Below is a small trained network, with its code and all its weights. Each question gives an input and a target symbol and asks what happens when units are switched off, that is, made to give their printed mean instead of their output.

import numpy as np


def w(rows, s, z=0):
    codes = np.array(rows[::2]) - 128.0
    scale = np.full(codes.shape[1], s)
    scale[-1] = z or s
    return codes * scale


def f(y):
    return np.maximum(y, 0)


def softmax(a):
    e = np.exp(a - a.max(-1, keepdims=True))
    return e / e.sum(-1, keepdims=True)


def log_softmax(a):
    a = a - a.max(-1, keepdims=True)
    return a - np.log(np.exp(a).sum(-1, keepdims=True))


def net(x, mask):
    ids = ['ΣΩαγεθμπτ'.index(c) for c in x.split()]
    T = len(ids)
    res = E[ids] + P[:T]
    u = 0
    for l in range(2):
        r = res
        for j in range(2):
            rows = slice(2 * j, 2 * j + 2)
            q, k, v = (r @ M[l][rows].T for M in (Q, K, V))
            z = softmax(np.where(np.tri(T) > 0, q @ k.T / 2**0.5, -1e9)) @ v
            o = O[l][rows]
            res = res + np.where(mask[u + j], z, o[:, -1]) @ o[:, :-1]
        u += 2
        y = f(res @ A[l][:, :-1].T + A[l][:, -1])
        res = res + np.where(mask[u : u + 4], y, B[l][:, -1]) @ B[l][:, :-1]
        u += 4
    return log_softmax(res[-1] @ U[:, :-1].T + U[:, -1])


Q, K, V, O, A, B = {}, {}, {}, {}, {}, {}
E = w([
[120,59,133,116,144,153,96,133,145,110,162],'Σ',
[83,132,138,76,128,175,85,93,144,104,140],'Ω',
[141,69,117,182,101,134,97,82,160,95,182],'α',
[167,121,180,85,101,88,116,130,49,142,77],'γ',
[167,146,139,144,145,145,198,35,83,112,74],'ε',
[178,92,165,121,113,2,154,186,157,117,162],'θ',
[121,136,67,76,186,72,104,184,142,138,131],'μ',
[105,125,81,167,82,95,106,93,27,185,128],'π',
[81,71,190,124,117,147,155,144,59,108,103],'τ',
],0.016)
P = w([
[179,112,48,100,103,161,188,188,141,186,194],'0',
[158,150,209,129,193,51,144,132,20,77,201],'1',
[143,110,78,170,85,130,147,167,113,28,79],'2',
[69,101,142,87,140,171,166,67,153,148,108],'3',
[127,158,146,164,206,118,90,105,94,112,176],'4',
[165,102,68,166,86,84,139,167,112,23,65],'5',
[43,104,146,90,142,164,153,74,159,162,94],'6',
[187,149,161,150,176,127,100,122,144,134,169],'7',
[157,83,80,166,81,81,148,166,111,11,56],'8',
[35,103,173,89,138,151,154,63,173,153,81],'9',
[218,137,172,165,130,134,96,104,132,163,157],'10',
[183,97,43,156,78,37,130,175,129,21,60],'11',
[16,117,176,86,113,139,151,78,188,148,76],'12',
],0.011)
Q[0] = w([
[183,156,146,200,102,172,87,152,153,92,191],'L0H1',
[180,71,49,90,71,131,116,144,90,1,111],'L0H1',
[122,148,212,100,123,113,171,73,132,133,93],'L0H2',
[65,130,150,116,169,80,99,165,113,125,137],'L0H2',
],0.0085)
K[0] = w([
[218,128,120,180,122,157,104,109,95,72,186],'L0H1',
[255,136,40,120,171,127,230,185,119,190,126],'L0H1',
[110,65,132,124,43,168,159,134,171,162,61],'L0H2',
[102,144,140,81,114,62,72,174,109,152,136],'L0H2',
],0.007)
V[0] = w([
[159,176,190,180,61,92,18,82,93,27,28],'L0H1',
[80,187,131,3,30,60,77,186,118,198,142],'L0H1',
[176,141,115,171,18,152,75,168,185,218,165],'L0H2',
[151,200,135,156,174,5,189,111,105,132,140],'L0H2',
],0.005)
O[0] = w([
[170,229,201,223,151,195,148,131,137,189,176,70],'L0H1',
[120,120,95,161,205,114,115,27,175,251,72,45],'L0H1',
[130,78,69,177,194,201,178,59,3,113,202,4],'L0H2',
[230,149,167,133,150,25,197,151,48,129,123,196],'L0H2',
],0.0056,0.0042)
A[0] = w([
[36,143,157,96,187,249,186,37,159,164,70,2],'L0N1',
[86,68,160,29,28,78,100,139,70,254,137,123],'L0N2',
[176,153,206,187,115,109,99,150,82,158,250,28],'L0N3',
[139,209,179,191,175,74,94,232,45,111,45,127],'L0N4',
],0.0047,0.002)
B[0] = w([
[142,183,118,14,32,159,179,164,82,70,163,214],'L0N1',
[115,103,133,116,254,220,201,136,187,148,116,235],'L0N2',
[136,159,139,7,181,151,108,170,170,140,100,193],'L0N3',
[164,92,116,180,73,169,41,115,188,114,206,253],'L0N4',
],0.008,0.0037)
Q[1] = w([
[154,93,45,185,34,66,87,186,74,24,42],'L1H1',
[123,159,64,121,185,154,85,120,175,194,72],'L1H1',
[100,247,179,74,176,146,106,2,175,222,247],'L1H2',
[103,142,44,192,99,121,97,98,156,131,163],'L1H2',
],0.0071)
K[1] = w([
[164,111,20,115,132,172,179,157,114,105,214],'L1H1',
[75,138,128,128,205,117,30,185,132,142,107],'L1H1',
[67,203,195,167,101,49,1,103,94,118,55],'L1H2',
[154,50,82,158,121,112,73,98,83,81,155],'L1H2',
],0.007)
V[1] = w([
[185,64,207,90,103,118,42,202,249,41,56],'L1H1',
[163,122,187,216,97,65,211,146,108,76,179],'L1H1',
[57,98,228,108,244,165,198,220,116,159,139],'L1H2',
[94,2,65,195,129,87,140,85,143,24,244],'L1H2',
],0.0054)
O[1] = w([
[152,33,124,112,173,174,203,74,116,96,182,11],'L1H1',
[113,70,131,103,79,137,191,175,174,240,163,119],'L1H1',
[96,100,218,239,169,150,208,254,97,121,102,113],'L1H2',
[99,155,196,156,85,31,184,63,140,176,187,252],'L1H2',
],0.0085,0.0026)
A[1] = w([
[163,136,189,71,65,130,132,72,173,187,221,56],'L1N1',
[51,102,71,148,167,189,161,37,78,196,134,2],'L1N2',
[129,40,149,104,133,173,36,152,175,159,214,52],'L1N3',
[1,119,83,85,133,177,141,141,158,169,147,2],'L1N4',
],0.0066,0.0036)
B[1] = w([
[158,126,49,203,186,187,72,147,152,95,93,255],'L1N1',
[77,254,171,106,57,131,53,254,116,168,14,175],'L1N2',
[48,203,173,87,109,13,150,83,66,156,178,184],'L1N3',
[79,212,109,195,188,76,68,151,94,45,175,170],'L1N4',
],0.0081,0.0054)
U = w([
[97,156,223,74,148,35,131,85,11,119,246,154],'Σ',
[174,179,100,126,173,161,39,143,6,16,207,35],'Ω',
[98,86,140,189,134,156,70,30,245,171,123,252],'α',
[206,46,113,188,184,242,12,198,221,151,37,202],'γ',
[144,67,51,23,2,130,156,179,86,108,105,219],'ε',
[93,70,158,130,144,79,174,128,224,194,86,117],'θ',
[106,58,74,100,237,59,100,98,126,97,36,23],'μ',
[86,170,162,143,113,112,75,163,172,178,47,26],'π',
[105,121,126,195,117,168,152,221,135,87,156,32],'τ',
],0.0048,0.0028)

Each question gives the input, a string of symbols that net reads in full, and the target symbol t.
The units are the heads (2 rows each of Q, K, V and O) and the neurons (one row each of A and B). Each row of codes is followed by its name. A weight is (code - 128) times the scale printed after its matrix; where a second scale follows, it is the last column's (O, A, B and U).
mask holds one flag per unit, layer by layer, with each layer's heads first. A switched-off unit (its flag False) gives its mean, the last column of its rows in O or B, instead of its output. The means were averaged over made-up inputs and are rounded, as every weight is.
A unit's drop is (log p(t) with every unit on - log p(t) with that unit switched off) / (log p(t) with every unit on - log p(t) with every unit switched off).
most important unit: the unit with the biggest drop
k most important neurons: the k neurons with the biggest drops, biggest first
heads that matter: for each layer, one digit per head in row order, 1 if its drop is at least 0.15 and else 0, layers parted by /
drop of u: that unit's drop, to one decimal
input Ω ε ε Σ α θ, target Ω: most important neuron	[L0N1]
input ε α ε π π π τ, target τ: 4 most important neurons	[L0N2, L0N1, L1N4, L0N4]
input ε α ε θ Ω, target Σ: heads that matter	10 / 10
input π τ Ω, target π: heads that matter	01 / 10
input ε Σ θ α ε ε π ε, target γ: heads that matter	10 / 10
input ε π ε μ π π Ω π π θ τ ε μ, target μ: heads that matter	10 / 10
input Ω ε Σ, target Ω: heads that matter	11 / 10
input π γ π π ε ε, target π: heads that matter	01 / 10
input γ ε π, target γ: 2 most important neurons	[L0N2, L0N4]
input ε γ Σ Σ π π ε μ, target Σ: heads that matter	00 / 10
input ε π π ε ε Ω α μ π α Ω ε π, target π: 2 most important neurons	[L1N2, L0N2]
input ε ε ε ε ε Ω ε ε τ θ π τ γ, target γ: heads that matter	10 / 01
input Ω γ Σ ε ε ε Ω ε α Σ Σ π, target Ω: 2 most important neurons	[L0N4, L0N1]
input α ε α, target α: heads that matter	01 / 01
input ε ε α, target ε: heads that matter	10 / 00
input ε τ γ π α, target Σ: most important unit	L1N3
input τ Σ α ε θ τ, target τ: 2 most important neurons	[L0N2, L0N4]
input τ ε π ε π Ω μ Ω ε, target τ: heads that matter	00 / 01
input γ Ω Ω ε π π Σ ε α, target γ: 2 most important neurons	[L0N2, L1N3]
input ε α π α Ω Ω ε ε ε π ε, target γ: most important unit	L0H1
input π ε θ ε ε ε, target π: heads that matter	01 / 10
input Σ ε α α Σ γ π α ε ε ε α, target Σ: heads that matter	11 / 11
input τ ε ε θ θ ε ε π π, target τ: 2 most important neurons	[L0N2, L0N4]
input τ π Σ, target τ: 2 most important neurons	[L0N2, L0N4]
input ε ε ε ε ε π Σ, target Σ: 2 most important neurons	[L1N3, L1N4]
input θ α α α γ ε α α θ, target θ: drop of L0N1	0.1
